Below are the code and all the weights of a small trained network. Each question names an input and a class and asks about switching units off, where a switched-off unit gives its printed mean instead of its output.

import numpy as np


def w(rows, s, z=0):
    codes = np.array(rows[::2]) - 128.0
    scale = np.full(codes.shape[1], s)
    scale[-1] = z or s
    return codes * scale


def norm(h):
    return h / np.sqrt((h * h).mean(-1, keepdims=True) + 1e-5)


def f(y):
    return np.maximum(y, 0)


def log_softmax(a):
    a = a - a.max(-1, keepdims=True)
    return a - np.log(np.exp(a).sum(-1, keepdims=True))


def net(x, mask):
    res = np.array(x, float).reshape(1, 5) / 4 @ E
    u = 0
    for l in range(4):
        y = f(norm(res) @ A[l][:, :-1].T + A[l][:, -1])
        res = res + np.where(mask[u : u + 9], y, B[l][:, -1]) @ B[l][:, :-1]
        u += 9
    return log_softmax(norm(res)[-1] @ U[:, :-1].T + U[:, -1])


A, B = {}, {}
E = w([
[177,93,249,160,154,95,100,162,255,146],'x0',
[120,153,178,152,152,142,108,179,107,115],'x1',
[64,227,127,180,85,132,120,70,152,144],'x2',
[203,158,87,147,130,152,127,173,170,58],'x3',
[174,196,133,66,135,165,162,111,190,181],'x4',
],0.0031)
A[0] = w([
[119,81,75,126,115,19,95,124,133,121,17],'L0N0',
[216,125,207,180,130,136,78,220,218,113,48],'L0N1',
[64,38,133,141,91,146,78,132,116,114,127],'L0N2',
[110,164,136,175,115,172,157,91,174,235,5],'L0N3',
[76,123,152,230,123,134,68,174,57,141,68],'L0N4',
[202,102,86,50,166,155,122,120,83,72,174],'L0N5',
[2,96,155,166,121,106,107,120,81,114,11],'L0N6',
[195,64,116,150,135,41,85,71,151,83,105],'L0N7',
[236,64,118,84,198,67,174,132,134,119,76],'L0N8',
],0.0033,0.0016)
B[0] = w([
[41,150,144,124,38,200,145,164,191,173,147],'L0N0',
[177,121,218,187,168,200,181,95,147,17,252],'L0N1',
[73,110,100,178,93,141,138,104,183,183,182],'L0N2',
[121,141,104,62,158,100,55,100,150,94,170],'L0N3',
[111,89,114,144,205,150,193,88,146,191,188],'L0N4',
[154,116,50,92,160,185,84,163,168,109,210],'L0N5',
[112,123,120,252,161,96,131,115,114,226,186],'L0N6',
[107,119,136,126,67,161,91,113,176,96,176],'L0N7',
[116,95,179,70,99,141,34,186,57,112,201],'L0N8',
],0.0038,0.0036)
A[1] = w([
[179,172,253,161,148,112,139,117,191,106,70],'L1N0',
[148,67,98,104,158,83,142,192,135,190,56],'L1N1',
[145,70,139,107,62,137,111,161,115,142,28],'L1N2',
[200,145,95,82,118,163,76,162,157,114,234],'L1N3',
[64,171,126,131,101,95,126,27,166,165,54],'L1N4',
[83,36,216,117,100,98,103,152,205,159,252],'L1N5',
[100,223,184,36,42,84,126,57,163,173,20],'L1N6',
[90,185,116,69,114,118,86,132,148,136,123],'L1N7',
[119,176,49,106,102,118,104,170,93,67,16],'L1N8',
],0.0037,0.0013)
B[1] = w([
[207,142,161,213,101,96,160,109,151,3,254],'L1N0',
[145,132,230,124,131,161,111,180,170,98,152],'L1N1',
[84,152,121,74,114,143,98,170,183,99,150],'L1N2',
[39,129,182,211,117,107,143,120,99,233,231],'L1N3',
[149,133,167,106,179,73,73,122,73,158,209],'L1N4',
[137,207,39,180,55,191,149,136,96,71,254],'L1N5',
[96,155,119,75,177,26,97,141,141,49,192],'L1N6',
[153,182,43,147,171,85,81,162,68,84,168],'L1N7',
[163,160,86,132,146,157,195,168,104,217,176],'L1N8',
],0.0038,0.0036)
A[2] = w([
[77,189,132,116,177,66,89,22,115,126,94],'L2N0',
[152,3,134,62,21,174,162,185,130,151,75],'L2N1',
[197,181,162,45,150,220,49,102,132,110,162],'L2N2',
[156,163,26,128,92,152,230,130,117,173,5],'L2N3',
[153,189,95,29,142,71,112,64,84,131,126],'L2N4',
[128,108,161,128,219,199,139,203,93,85,107],'L2N5',
[154,181,110,198,100,178,163,120,85,199,100],'L2N6',
[146,67,131,96,76,108,99,111,143,40,87],'L2N7',
[176,67,96,221,199,174,102,214,146,57,160],'L2N8',
],0.0035,0.0018)
B[2] = w([
[123,148,102,83,198,51,66,158,154,192,195],'L2N0',
[74,144,133,95,92,123,4,203,210,127,169],'L2N1',
[189,16,145,98,137,66,93,134,81,170,189],'L2N2',
[164,192,112,139,117,215,149,194,109,108,165],'L2N3',
[140,186,110,135,156,81,102,158,160,9,185],'L2N4',
[157,124,131,52,187,37,185,87,134,165,193],'L2N5',
[153,72,97,136,148,174,183,127,68,146,178],'L2N6',
[39,194,92,165,110,143,158,100,94,111,159],'L2N7',
[82,142,135,54,132,94,154,61,170,136,253],'L2N8',
],0.0041,0.0045)
A[3] = w([
[128,185,140,74,100,86,91,78,128,121,65],'L3N0',
[50,119,172,185,125,143,150,93,49,219,7],'L3N1',
[90,140,148,218,133,105,142,131,80,195,105],'L3N2',
[199,188,12,151,114,248,202,139,104,117,17],'L3N3',
[199,121,252,196,112,205,109,103,160,9,73],'L3N4',
[120,118,113,35,180,131,103,196,72,236,154],'L3N5',
[167,143,228,173,101,122,208,150,200,97,58],'L3N6',
[193,88,164,123,156,167,123,149,156,68,219],'L3N7',
[175,141,221,139,92,144,179,67,173,70,54],'L3N8',
],0.0039,0.0016)
B[3] = w([
[157,171,81,80,143,93,96,148,132,89,156],'L3N0',
[108,128,122,236,97,146,2,41,99,192,171],'L3N1',
[145,33,136,107,100,121,71,40,66,178,172],'L3N2',
[141,169,141,127,179,190,203,193,55,172,180],'L3N3',
[187,250,151,185,36,142,204,97,163,95,254],'L3N4',
[210,100,214,171,115,134,150,125,161,106,212],'L3N5',
[149,169,152,191,56,124,200,81,149,97,218],'L3N6',
[90,84,135,172,63,129,150,92,171,140,203],'L3N7',
[137,143,146,173,103,137,238,60,105,30,216],'L3N8',
],0.0046,0.0051)
U = w([
[163,176,185,203,56,118,229,56,175,62,184],'0',
[167,165,83,119,172,201,219,182,35,171,159],'1',
[34,104,93,109,53,164,67,160,170,114,104],'2',
[68,88,113,215,130,120,67,22,58,228,148],'3',
[93,93,138,105,190,111,206,87,149,141,3],'4',
[138,219,99,70,201,1,60,101,118,117,130],'5',
[178,43,185,45,137,123,106,187,156,152,137],'6',
],0.0082,0.0037)

Each question gives the input, the list of numbers given to net, and the class t.
The units are the neurons (one row each of A and B). Each row of codes is followed by its name. A weight is (code - 128) times the scale printed after its matrix; where a second scale follows, it is the last column's (A, B and U).
mask holds one flag per neuron, layer by layer. A switched-off neuron (its flag False) gives its mean, the last column of its row in B, instead of its output. The means were averaged over made-up inputs and are rounded, as every weight is.
A unit's drop is (log p(t) with every unit on - log p(t) with that unit switched off) / (log p(t) with every unit on - log p(t) with every unit switched off).
The circuit of an input: a set's keep is (log p(t) with only the set's units on - log p(t) with every unit switched off) / (log p(t) with every unit on - log p(t) with every unit switched off). Starting from the 12 units with the biggest drops (on a tie, the unit counted first), units are removed one at a time, each time the one whose removal leaves the highest keep (on an exact tie, the one counted first), for as long as the keep stays at least 0.8.
circuit, biggest first: the units of the circuit, biggest drop first
most important unit: the unit with the biggest drop
k most important neurons: the k neurons with the biggest drops, biggest first
top k neurons in layer l: the k neurons of layer l with the biggest drops, biggest first
drop when u is switched off: that unit's drop, to one decimal
input [-5,0,-1,-1,8], class 1: most important unit => L0N5
input [-3,1,3,4,7], class 1: circuit, biggest first => (L3N3; L2N6)
input [-7,-8,-6,4,-7], class 1: circuit, biggest first => (L1N8; L3N3; L2N3)
input [-1,8,-8,7,4], class 6: 4 most important neurons => (L0N5; L0N8; L2N5; L2N2)
input [0,8,-7,3,-7], class 4: 3 most important neurons => (L1N0; L2N5; L2N8)
input [2,-5,-5,-7,2], class 2: 2 most important neurons => (L1N5; L2N1)
input [2,-8,1,-8,-2], class 3: 2 most important neurons => (L0N6; L0N2)
input [-3,6,-8,-8,-3], class 3: 3 most important neurons => (L0N6; L3N1; L0N2)
input [-4,-7,-4,-2,-2], class 2: 2 most important neurons => (L2N1; L1N5)
input [2,5,-6,-7,1], class 6: top 2 neurons in layer 0 => (L0N1; L0N8)
input [1,-2,-7,6,-3], class 6: top 2 neurons in layer 0 => (L0N5; L0N8)
input [-7,8,6,-8,3], class 5: top 3 neurons in layer 0 => (L0N1; L0N3; L0N2)
input [0,-2,-7,-7,-6], class 2: 2 most important neurons => (L2N1; L1N3)
input [-3,-3,-4,3,-5], class 2: most important unit => L2N1
input [2,-7,-1,5,-4], class 2: top 2 neurons in layer 0 => (L0N8; L0N5)
input [4,-3,0,-3,-5], class 3: drop when L0N6 is switched off => 0.4
input [0,-4,-2,-7,-3], class 3: drop when L3N2 is switched off => 0.0
input [-6,-8,-2,7,-7], class 1: drop when L1N8 is switched off => 0.1
input [1,-8,-6,6,1], class 6: drop when L2N2 is switched off => 0.1
input [3,-3,-6,4,-8], class 2: most important neuron => (L1N0)
